Below are the code and all the weights of a small trained network. Each question names an input and a target symbol and asks about switching units off, where a switched-off unit gives its printed mean instead of its output.

import numpy as np


def w(rows, s, z=0):
    codes = np.array(rows[::2]) - 128.0
    scale = np.full(codes.shape[1], s)
    scale[-1] = z or s
    return codes * scale


def norm(h):
    return h / np.sqrt((h * h).mean(-1, keepdims=True) + 1e-5)


def softmax(a):
    e = np.exp(a - a.max(-1, keepdims=True))
    return e / e.sum(-1, keepdims=True)


def log_softmax(a):
    a = a - a.max(-1, keepdims=True)
    return a - np.log(np.exp(a).sum(-1, keepdims=True))


def net(x, mask):
    ids = ['Σεηθμπω'.index(c) for c in x.split()]
    T = len(ids)
    res = E[ids] + P[:T]
    u = 0
    for l in range(3):
        r = norm(res)
        for j in range(3):
            rows = slice(4 * j, 4 * j + 4)
            q, k, v = (r @ M[l][rows].T for M in (Q, K, V))
            z = softmax(np.where(np.tri(T) > 0, q @ k.T / 4**0.5, -1e9)) @ v
            o = O[l][rows]
            res = res + np.where(mask[u + j], z, o[:, -1]) @ o[:, :-1]
        u += 3
    return log_softmax(norm(res)[-1] @ U[:, :-1].T + U[:, -1])


Q, K, V, O = {}, {}, {}, {}
E = w([
[148,155,89,159,87,89],'Σ',
[78,154,158,1,117,134],'ε',
[76,117,126,156,115,152],'η',
[100,126,165,196,83,158],'θ',
[175,161,206,106,99,177],'μ',
[139,140,85,137,41,92],'π',
[184,136,103,190,127,194],'ω',
],0.0069)
P = w([
[35,122,1,126,242,62],'0',
[159,153,99,136,77,151],'1',
[140,139,102,101,83,152],'2',
[141,144,104,76,108,149],'3',
[161,129,159,77,130,180],'4',
[146,124,150,65,102,139],'5',
[158,124,139,70,108,134],'6',
[148,114,167,78,103,133],'7',
[112,106,171,64,101,131],'8',
],0.003)
Q[0] = w([
[50,127,205,140,100,217],'L0H1',
[238,177,42,117,118,95],'L0H1',
[147,171,114,51,110,79],'L0H1',
[160,87,104,177,171,83],'L0H1',
[73,128,20,166,95,118],'L0H2',
[110,82,138,171,53,123],'L0H2',
[186,62,7,133,172,138],'L0H2',
[152,65,212,142,163,130],'L0H2',
[124,225,172,19,80,128],'L0H3',
[132,174,166,1,140,156],'L0H3',
[111,188,117,163,103,130],'L0H3',
[97,190,154,84,127,241],'L0H3',
],0.0054)
K[0] = w([
[143,178,77,103,136,55],'L0H1',
[77,11,150,207,155,198],'L0H1',
[61,76,162,139,114,112],'L0H1',
[161,151,169,145,94,167],'L0H1',
[254,157,125,184,87,131],'L0H2',
[181,154,58,101,107,119],'L0H2',
[157,130,177,151,67,169],'L0H2',
[88,125,162,52,149,136],'L0H2',
[103,138,168,26,140,76],'L0H3',
[146,111,158,62,126,136],'L0H3',
[96,137,89,112,124,128],'L0H3',
[42,47,184,55,195,176],'L0H3',
],0.007)
V[0] = w([
[162,131,91,69,160,253],'L0H1',
[98,150,91,202,64,205],'L0H1',
[157,119,195,92,119,183],'L0H1',
[44,119,116,123,165,215],'L0H1',
[214,87,158,140,71,76],'L0H2',
[114,132,122,15,128,111],'L0H2',
[69,61,208,201,147,92],'L0H2',
[174,138,133,81,128,144],'L0H2',
[121,160,202,130,213,125],'L0H3',
[130,123,159,53,194,86],'L0H3',
[187,133,125,134,206,77],'L0H3',
[55,92,159,16,115,140],'L0H3',
],0.0034)
O[0] = w([
[100,87,190,71,121,83,149],'L0H1',
[100,124,197,161,92,204,229],'L0H1',
[98,116,155,125,140,100,81],'L0H1',
[77,114,144,143,94,108,160],'L0H1',
[102,164,184,153,148,135,105],'L0H2',
[66,100,90,106,187,82,157],'L0H2',
[138,172,90,149,141,130,4],'L0H2',
[104,124,137,116,143,132,127],'L0H2',
[112,173,96,180,120,96,49],'L0H3',
[129,112,3,200,94,139,104],'L0H3',
[62,117,97,115,139,115,18],'L0H3',
[157,155,106,239,50,97,235],'L0H3',
],0.0037,0.0022)
Q[1] = w([
[106,112,149,248,158,181],'L1H1',
[90,73,166,141,145,154],'L1H1',
[77,145,66,71,133,95],'L1H1',
[213,135,164,144,146,108],'L1H1',
[137,171,136,120,2,118],'L1H2',
[146,103,113,61,187,75],'L1H2',
[162,212,231,181,21,151],'L1H2',
[137,146,179,158,115,248],'L1H2',
[91,165,118,115,85,87],'L1H3',
[185,182,106,133,193,85],'L1H3',
[144,108,204,208,128,98],'L1H3',
[229,202,94,149,118,111],'L1H3',
],0.0049)
K[1] = w([
[127,90,141,182,250,152],'L1H1',
[78,121,119,141,169,106],'L1H1',
[84,202,137,77,82,102],'L1H1',
[167,133,173,152,139,154],'L1H1',
[88,48,40,156,151,118],'L1H2',
[146,182,169,34,58,102],'L1H2',
[42,75,24,170,254,180],'L1H2',
[149,80,174,222,181,115],'L1H2',
[105,42,118,186,179,158],'L1H3',
[182,50,149,108,70,101],'L1H3',
[112,142,150,32,163,134],'L1H3',
[79,153,144,92,91,197],'L1H3',
],0.0051)
V[1] = w([
[191,94,154,155,106,170],'L1H1',
[118,174,123,4,39,134],'L1H1',
[129,120,74,105,110,181],'L1H1',
[173,108,80,118,25,159],'L1H1',
[123,173,105,12,85,108],'L1H2',
[143,123,107,110,11,110],'L1H2',
[83,23,91,158,144,121],'L1H2',
[145,177,138,124,62,129],'L1H2',
[232,173,131,137,246,119],'L1H3',
[182,86,156,101,40,221],'L1H3',
[105,95,125,122,187,91],'L1H3',
[143,128,141,124,46,163],'L1H3',
],0.0039)
O[1] = w([
[7,115,80,122,211,134,151],'L1H1',
[127,76,247,244,192,233,252],'L1H1',
[113,103,149,208,128,133,170],'L1H1',
[118,153,127,218,159,174,237],'L1H1',
[132,19,164,165,223,153,154],'L1H2',
[225,76,200,146,190,81,167],'L1H2',
[164,67,114,123,166,252,164],'L1H2',
[135,140,217,131,66,2,136],'L1H2',
[123,206,116,169,160,142,23],'L1H3',
[81,90,153,151,231,80,220],'L1H3',
[180,214,93,45,134,207,66],'L1H3',
[138,29,179,96,197,123,204],'L1H3',
],0.0027,0.004)
Q[2] = w([
[64,118,178,223,114,168],'L2H1',
[94,194,121,2,139,92],'L2H1',
[66,129,161,90,155,61],'L2H1',
[152,108,200,170,178,171],'L2H1',
[174,142,144,86,81,156],'L2H2',
[69,84,185,177,90,161],'L2H2',
[194,157,59,87,122,77],'L2H2',
[87,53,229,177,143,141],'L2H2',
[99,219,63,66,129,116],'L2H3',
[149,54,173,143,109,198],'L2H3',
[92,65,133,158,140,177],'L2H3',
[164,247,111,58,93,119],'L2H3',
],0.0065)
K[2] = w([
[62,169,93,114,84,162],'L2H1',
[239,76,142,104,253,115],'L2H1',
[189,137,90,170,142,79],'L2H1',
[6,207,116,19,120,92],'L2H1',
[213,168,185,176,156,124],'L2H2',
[129,224,66,143,46,73],'L2H2',
[130,133,222,73,158,210],'L2H2',
[112,177,58,132,21,136],'L2H2',
[98,1,187,123,118,145],'L2H3',
[91,243,119,42,176,145],'L2H3',
[136,196,56,68,107,114],'L2H3',
[119,43,211,175,105,139],'L2H3',
],0.0048)
V[2] = w([
[97,82,57,106,135,69],'L2H1',
[76,185,130,135,97,181],'L2H1',
[151,165,135,153,186,208],'L2H1',
[142,125,158,223,143,89],'L2H1',
[163,116,46,182,94,95],'L2H2',
[213,94,166,85,116,220],'L2H2',
[50,179,136,173,95,99],'L2H2',
[128,74,179,139,162,146],'L2H2',
[113,201,49,84,197,111],'L2H3',
[178,167,40,122,128,104],'L2H3',
[86,46,118,171,196,201],'L2H3',
[155,145,101,217,254,97],'L2H3',
],0.0053)
O[2] = w([
[162,77,211,189,75,181,119],'L2H1',
[93,165,73,66,61,122,191],'L2H1',
[161,135,46,126,114,142,135],'L2H1',
[228,115,123,45,173,79,90],'L2H1',
[227,113,93,186,112,167,253],'L2H2',
[35,162,67,165,196,159,145],'L2H2',
[137,163,161,71,46,74,130],'L2H2',
[74,78,100,128,157,66,71],'L2H2',
[99,96,180,2,188,137,180],'L2H3',
[152,166,140,85,138,183,219],'L2H3',
[104,15,66,90,41,147,198],'L2H3',
[173,104,106,47,142,106,42],'L2H3',
],0.0043,0.0031)
U = w([
[239,192,130,27,181,168,60],'Σ',
[111,52,248,120,142,127,177],'ε',
[155,153,71,174,42,230,255],'η',
[180,200,149,128,39,37,62],'θ',
[79,254,118,195,188,112,69],'μ',
[184,76,30,178,170,70,73],'π',
[39,136,67,38,135,133,74],'ω',
],0.0054,0.0038)

Each question gives the input, a string of symbols that net reads in full, and the target symbol t.
The units are the heads (4 rows each of Q, K, V and O). Each row of codes is followed by its name. A weight is (code - 128) times the scale printed after its matrix; where a second scale follows, it is the last column's (O and U).
mask holds one flag per head, layer by layer. A switched-off head (its flag False) gives its mean, the last column of its rows in O, instead of its output. The means were averaged over made-up inputs and are rounded, as every weight is.
A unit's drop is (log p(t) with every unit on - log p(t) with that unit switched off) / (log p(t) with every unit on - log p(t) with every unit switched off).
The circuit of an input: a set's keep is (log p(t) with only the set's units on - log p(t) with every unit switched off) / (log p(t) with every unit on - log p(t) with every unit switched off). Starting from all 9 units, units are removed one at a time, each time the one whose removal leaves the highest keep (on an exact tie, the one counted first), for as long as the keep stays at least 0.8.
circuit, biggest first: the units of the circuit, biggest drop first
most important unit: the unit with the biggest drop
which heads matter: for each layer, one digit per head in row order, 1 if its drop is at least 0.15 and else 0, layers parted by /
drop when u is switched off: that unit's drop, to one decimal
input ω Σ η π ε, target ω: most important unit -> L0H3
input Σ ε π Σ μ Σ η θ, target Σ: circuit, biggest first -> L2H3, L1H1, L0H1, L2H1
input ε ε Σ π, target ε: circuit, biggest first -> L1H2, L2H1
input μ Σ ε η π, target μ: which heads matter -> 101 / 101 / 011
input μ ε η η ε, target μ: which heads matter -> 101 / 101 / 011
input ε π ω ε η π, target ε: circuit, biggest first -> L0H1, L1H2, L2H1
input θ η ω ε Σ Σ η π, target θ: circuit, biggest first -> L1H2, L0H2, L2H1
input ω ε ω ω ε ε ε Σ, target ω: circuit, biggest first -> L0H3, L2H2
input η θ Σ ε η ε, target η: circuit, biggest first -> L0H3, L1H2
input π θ π, target π: which heads matter -> 001 / 010 / 111
input π θ μ ω π, target π: circuit, biggest first -> L1H2, L2H1, L2H2
input θ η π, target θ: circuit, biggest first -> L0H2, L1H2, L2H1
input μ ω π Σ ε, target μ: which heads matter -> 101 / 101 / 001
input ω π θ π Σ ε μ, target ω: most important unit -> L0H3
input μ π η μ μ μ Σ, target μ: which heads matter -> 101 / 101 / 001
input Σ ε μ η ε π μ, target Σ: which heads matter -> 101 / 101 / 101
input Σ η π ε θ ω Σ ε, target Σ: which heads matter -> 101 / 101 / 111
input Σ Σ Σ η, target Σ: which heads matter -> 100 / 000 / 001
input π ω ε ε Σ ε ε Σ, target π: which heads matter -> 001 / 110 / 111
input μ μ ω, target μ: which heads matter -> 100 / 101 / 001
input μ π ω μ, target μ: most important unit -> L1H1
input μ ε θ ε θ ε ω ω, target μ: which heads matter -> 101 / 101 / 011
input μ θ Σ η, target μ: which heads matter -> 101 / 101 / 001
input ε ε μ η η Σ, target ε: drop when L1H2 is switched off -> 0.2
input Σ μ ε η, target Σ: drop when L0H1 is switched off -> 0.4
input θ ε θ, target θ: drop when L2H3 is switched off -> 0.1
input η π ε, target η: drop when L0H1 is switched off -> 0.0
input θ μ ε, target θ: most important unit -> L0H2
